[[-20  -6 -14]
 [-11 -25  -1]
 [-24  19 -21]
 [-42   1 -33]]
|
[[ -6 -14]
 [-25  -1]]

[[  0  -7  12   5]
 [ -1 -14   1  39]]
|
[[ -7  12]
 [-14   1]]

[[ 35  18 -31]
 [ 15  10 -22]]
|
[[ 18 -31]
 [ 10 -22]]

[[ -3   2   8   5  -3]
 [-25   1 -22  -5   5]
 [-37  15 -44 -13 -20]
 [-13  25  23 -23  -6]
 [ -2  10  -2 -14  -8]]
|
[[  2   8]
 [  1 -22]]

[[ 12   7  -1  14  -3]
 [  0  43  10  -1   6]
 [ -7  11   4  -8   4]
 [ 13   8  -1  15  -3]
 [ -9  11   4 -11   5]]
|
[[ 7 -1]
 [43 10]]

[[-13   4   4  22  -7]
 [ 11 -16 -16  27 -46]
 [  8 -12 -12  21 -35]]
|
[[  4   4]
 [-16 -16]]

[[ -6 -10   7   7  -9]
 [-18  -3  -4   7 -15]
 [ -8  -9   5   7 -11]
 [ 35   7  15  -4  33]
 [-23   7  -6   1 -18]]
|
[[-10   7]
 [ -3  -4]]

[[ 18 -10   5  44]
 [-25  10   5 -45]
 [ 23  33   5 -21]
 [ 13  33   5 -29]]
|
[[-10   5]
 [ 10   5]]
---
[[-15   0   3 -17   5]
 [  1  32   7   0   4]
 [  0  31   7   0   4]
 [  0 -32  -7   0  -4]
 [  1  36   8   1   5]]
|
[-15  32   7   0   5]

[[  4 -16 -11  31 -10]
 [  3 -40  14 -24  45]
 [ -8   2  10 -29  27]]
|
[  4 -40  10]

[[ -1 -12  -5]
 [-13  35   2]
 [  7 -23   2]]
|
[-1 35  2]

[[-11   7  37]
 [ -9   1  21]]
|
[-11   1]

[[-37  -2]
 [ 41   4]
 [-40  -2]
 [-35  -2]]
|
[-37   4]

[[  4   0  23   5   0]
 [  9  31  -1  -9  40]
 [  6  25   0  -6  29]
 [  5   1  34   8   0]
 [ -4   0 -29  -6   0]]
|
[ 4 31  0  8  0]

[[-32   9]
 [ 45   1]]
|
[-32   1]

[[  5  37   8   5]
 [ -6 -39 -11  -8]
 [-33   0  13 -35]
 [ -6 -39 -11  -8]]
|
[  5 -39  13  -8]
---
[[  0  17   1  -8  17 -12]
 [ 24   9  19   0 -31 -13]
 [ 31  18   6  25 -30   9]
 [-19   7 -48 -26 -16  -7]
 [-19  -8   4  -3  47   0]
 [ -2  -7  21  -9  31 -18]
 [-15  26 -31 -17 -20   5]
 [ 38   9  37  36 -29  15]]
|
[[ 17   1  -8  17 -12   0]
 [  9  19   0 -31 -13  24]
 [ 18   6  25 -30   9  31]
 [  7 -48 -26 -16  -7 -19]
 [ -8   4  -3  47   0 -19]
 [ -7  21  -9  31 -18  -2]
 [ 26 -31 -17 -20   5 -15]
 [  9  37  36 -29  15  38]]

[[-35  36]
 [-29  11]
 [-42  38]
 [-23   4]
 [-27  14]
 [ -6 -25]]
|
[[ 36 -35]
 [ 11 -29]
 [ 38 -42]
 [  4 -23]
 [ 14 -27]
 [-25  -6]]

[[ 11  -1 -14  -7  35 -16 -14  -5  -1  15  -8 -27  14  -6 -23  30]
 [  9 -15 -10  -3  20 -14 -14   7  -5  17 -14 -19  14  -7 -23  26]
 [-15  15  27   4 -41 -10  11  31  -9  20  11 -18 -15 -16  13  17]]
|
[[ -1 -14  -7  35 -16 -14  -5  -1  15  -8 -27  14  -6 -23  30  11]
 [-15 -10  -3  20 -14 -14   7  -5  17 -14 -19  14  -7 -23  26   9]
 [ 15  27   4 -41 -10  11  31  -9  20  11 -18 -15 -16  13  17 -15]]

[[ -7 -17  -4  15  14 -26  32  -8  -7  -2   3   0  -1   7 -28]
 [ -2  15  28  42 -38  23 -38  -2  34  31 -26   0  33 -38   2]
 [ 15 -34   7 -13 -18 -31  12  16 -42 -24 -17   0 -40 -13 -15]
 [-13   7 -14 -27  21   4   8 -14   5  -2  24   0   4  17   9]
 [-26  -1  13  -6 -15   0  -8 -30  24  19   5   0  24 -22  -6]]
|
[[-17  -4  15  14 -26  32  -8  -7  -2   3   0  -1   7 -28  -7]
 [ 15  28  42 -38  23 -38  -2  34  31 -26   0  33 -38   2  -2]
 [-34   7 -13 -18 -31  12  16 -42 -24 -17   0 -40 -13 -15  15]
 [  7 -14 -27  21   4   8 -14   5  -2  24   0   4  17   9 -13]
 [ -1  13  -6 -15   0  -8 -30  24  19   5   0  24 -22  -6 -26]]

[[ -7  23 -11  31 -14   9]
 [  7  43   6  17 -20   0]
 [  8 -13 -26   1  16  15]
 [  6  -2  -5  -5   4   3]
 [-15   8  10  17 -16  -5]
 [  6 -22   3 -24  13  -3]
 [-16  -1  -9  25  -7   6]
 [ 14  29 -34  26   0  21]
 [-12  16  23  10 -20 -11]
 [ 24   1 -13 -18  14   8]]
|
[[ 23 -11  31 -14   9  -7]
 [ 43   6  17 -20   0   7]
 [-13 -26   1  16  15   8]
 [ -2  -5  -5   4   3   6]
 [  8  10  17 -16  -5 -15]
 [-22   3 -24  13  -3   6]
 [ -1  -9  25  -7   6 -16]
 [ 29 -34  26   0  21  14]
 [ 16  23  10 -20 -11 -12]
 [  1 -13 -18  14   8  24]]

[[-27   9  13  -3 -25  -3  11  16 -17 -11  16   5 -20  10  18]
 [ 32  -8  -9 -21  20 -23 -22  -4  14  -8 -35  16   8 -10  -2]]
|
[[  9  13  -3 -25  -3  11  16 -17 -11  16   5 -20  10  18 -27]
 [ -8  -9 -21  20 -23 -22  -4  14  -8 -35  16   8 -10  -2  32]]
